Below are the code and all the weights of a small trained network. Each question names an input and a class and asks about switching units off, where a switched-off unit gives its printed mean instead of its output.

import numpy as np


def w(rows, s, z=0):
    codes = np.array(rows[::2]) - 128.0
    scale = np.full(codes.shape[1], s)
    scale[-1] = z or s
    return codes * scale


def f(y):
    return np.maximum(y, 0)


def log_softmax(a):
    a = a - a.max(-1, keepdims=True)
    return a - np.log(np.exp(a).sum(-1, keepdims=True))


def net(x, mask):
    res = np.array(x, float).reshape(1, 5) / 4 @ E
    y = f(res @ A[0][:, :-1].T + A[0][:, -1])
    res = res + np.where(mask, y, B[0][:, -1]) @ B[0][:, :-1]
    return log_softmax(res[-1] @ U[:, :-1].T + U[:, -1])


A, B = {}, {}
E = w([
[118,26,177,93,87,248],'x0',
[125,128,130,124,130,129],'x1',
[127,63,254,163,222,75],'x2',
[133,184,212,86,34,98],'x3',
[132,35,92,105,65,42],'x4',
],0.0054)
A[0] = w([
[130,92,68,112,205,142,64],'n1',
[125,85,80,138,158,145,92],'n2',
[136,145,164,127,85,118,69],'n3',
[170,63,130,101,129,171,92],'n4',
[130,162,170,84,104,126,75],'n5',
[138,169,103,122,149,65,33],'n6',
[81,106,209,156,170,103,72],'n7',
[121,159,112,127,148,86,38],'n8',
[140,110,200,138,163,94,45],'n9',
[132,170,105,128,158,69,3],'n10',
[147,173,96,143,77,163,85],'n11',
[131,157,41,109,85,160,63],'n12',
[133,252,170,142,175,187,46],'n13',
[131,206,103,149,165,30,51],'n14',
[136,65,165,116,86,212,56],'n15',
[156,95,54,155,186,158,70],'n16',
[117,103,90,187,156,143,65],'n17',
[77,90,152,125,116,204,78],'n18',
[123,131,117,102,153,114,150],'n19',
[119,107,167,132,154,111,46],'n20',
[127,89,152,114,102,188,8],'n21',
[127,104,183,132,169,98,5],'n22',
[131,123,125,146,122,130,189],'n23',
[125,184,209,129,37,102,70],'n24',
[132,135,113,141,98,157,112],'n25',
[135,174,219,129,31,106,35],'n26',
[114,91,152,118,110,182,35],'n27',
[126,193,163,129,185,219,35],'n28',
[113,160,68,117,81,165,26],'n29',
[135,54,99,104,99,65,27],'n30',
[124,82,110,117,103,88,49],'n31',
[131,196,111,159,168,63,61],'n32',
[122,64,109,132,64,44,73],'n33',
[131,93,144,122,111,174,34],'n34',
[172,109,190,120,176,97,54],'n35',
[141,67,88,125,83,70,71],'n36',
[124,126,136,144,129,120,123],'n37',
[129,152,75,126,86,154,12],'n38',
[133,94,178,142,154,109,90],'n39',
[114,94,70,143,193,144,60],'n40',
],0.014,0.013)
B[0] = w([
[128,215,100,127,173,112,163],'n1',
[126,194,130,131,158,133,161],'n2',
[143,170,117,123,163,128,140],'n3',
[123,156,129,124,65,137,178],'n4',
[121,170,150,132,145,103,147],'n5',
[125,150,137,135,39,158,145],'n6',
[119,83,68,124,121,54,187],'n7',
[124,144,136,106,50,157,133],'n8',
[133,78,103,131,118,61,160],'n9',
[110,154,140,150,6,172,135],'n10',
[111,74,89,133,136,66,176],'n11',
[139,73,95,124,108,34,192],'n12',
[129,55,122,127,207,225,192],'n13',
[132,163,94,128,12,166,208],'n14',
[129,150,98,142,32,159,193],'n15',
[119,213,153,132,177,94,177],'n16',
[131,188,148,131,169,103,144],'n17',
[127,154,115,121,67,167,177],'n18',
[135,107,170,99,115,121,177],'n19',
[138,96,98,145,113,66,134],'n20',
[101,153,135,121,1,151,135],'n21',
[137,61,68,114,107,44,135],'n22',
[133,87,224,129,115,113,254],'n23',
[126,237,124,144,181,95,203],'n24',
[144,93,128,136,125,93,156],'n25',
[130,239,102,111,177,118,181],'n26',
[117,149,135,138,54,163,140],'n27',
[130,53,85,128,182,239,168],'n28',
[125,64,131,131,118,25,151],'n29',
[130,72,90,118,173,221,158],'n30',
[130,87,86,124,160,188,140],'n31',
[121,140,142,127,31,156,188],'n32',
[113,82,119,141,183,231,207],'n33',
[127,147,135,123,36,155,132],'n34',
[115,92,100,136,124,56,161],'n35',
[134,89,100,134,181,202,183],'n36',
[137,120,124,119,123,120,138],'n37',
[150,56,122,123,107,37,135],'n38',
[151,101,97,116,130,80,171],'n39',
[121,208,121,124,176,107,161],'n40',
],0.033,0.0063)
U = w([
[113,130,106,179,59,104,105],'0',
[129,59,71,174,150,2,100],'1',
[121,72,101,176,202,153,95],'2',
[122,199,124,174,191,53,91],'3',
[126,98,134,171,141,72,251],'4',
],0.005,0.014)

Each question gives the input, the list of numbers given to net, and the class t.
The units are the neurons (one row each of A and B). Each row of codes is followed by its name. A weight is (code - 128) times the scale printed after its matrix; where a second scale follows, it is the last column's (A, B and U).
mask holds one flag per neuron, in row order. A switched-off neuron (its flag False) gives its mean, the last column of its row in B, instead of its output. The means were averaged over made-up inputs and are rounded, as every weight is.
A unit's drop is (log p(t) with every unit on - log p(t) with that unit switched off) / (log p(t) with every unit on - log p(t) with every unit switched off).
The circuit of an input: a set's keep is (log p(t) with only the set's units on - log p(t) with every unit switched off) / (log p(t) with every unit on - log p(t) with every unit switched off). Starting from the 12 units with the biggest drops (on a tie, the unit counted first), units are removed one at a time, each time the one whose removal leaves the highest keep (on an exact tie, the one counted first), for as long as the keep stays at least 0.8.
units of the circuit, in order: the units of the circuit, biggest drop first
most important unit: the unit with the biggest drop
top k neurons: the k neurons with the biggest drops, biggest first
drop when u is switched off: that unit's drop, to one decimal
input [-7,7,0,-8,-4], class 3: units of the circuit, in order : [n16]
input [1,-6,7,-6,-1], class 1: units of the circuit, in order : [n7 n39]
input [5,-4,1,-7,-6], class 3: units of the circuit, in order : [n16 n1]
input [-1,-3,4,4,1], class 1: units of the circuit, in order : [n7 n33 n14]
input [-3,4,2,5,6], class 2: units of the circuit, in order : [n33 n36]
input [5,-5,4,0,-3], class 0: units of the circuit, in order : [n15 n18]
input [-8,-5,4,-5,-6], class 0: top 2 neurons : [n14 n32]
input [8,-8,7,-7,-8], class 0: top 2 neurons : [n15 n18]
input [7,7,-1,8,-7], class 3: top 3 neurons : [n24 n26 n5]
input [-7,6,7,8,3], class 3: top 3 neurons : [n24 n26 n15]
input [-6,4,6,4,4], class 0: top 3 neurons : [n14 n32 n12]
input [-6,-4,5,1,-6], class 0: top 4 neurons : [n14 n32 n33 n36]
input [-7,3,-8,0,7], class 1: top 3 neurons : [n12 n29 n11]
input [7,5,-5,3,-1], class 0: most important unit : n15
input [3,2,-1,-1,-6], class 2: top 2 neurons : [n28 n13]
input [-4,1,-2,-2,6], class 2: top 2 neurons : [n33 n36]
input [6,8,-3,6,-8], class 2: top 2 neurons : [n13 n28]
input [8,-1,-4,-4,3], class 0: drop when n12 is switched off : 0.0
input [-5,2,7,-5,-5], class 1: drop when n39 is switched off : 0.1
input [-7,-1,2,8,-1], class 3: drop when n14 is switched off : -0.2
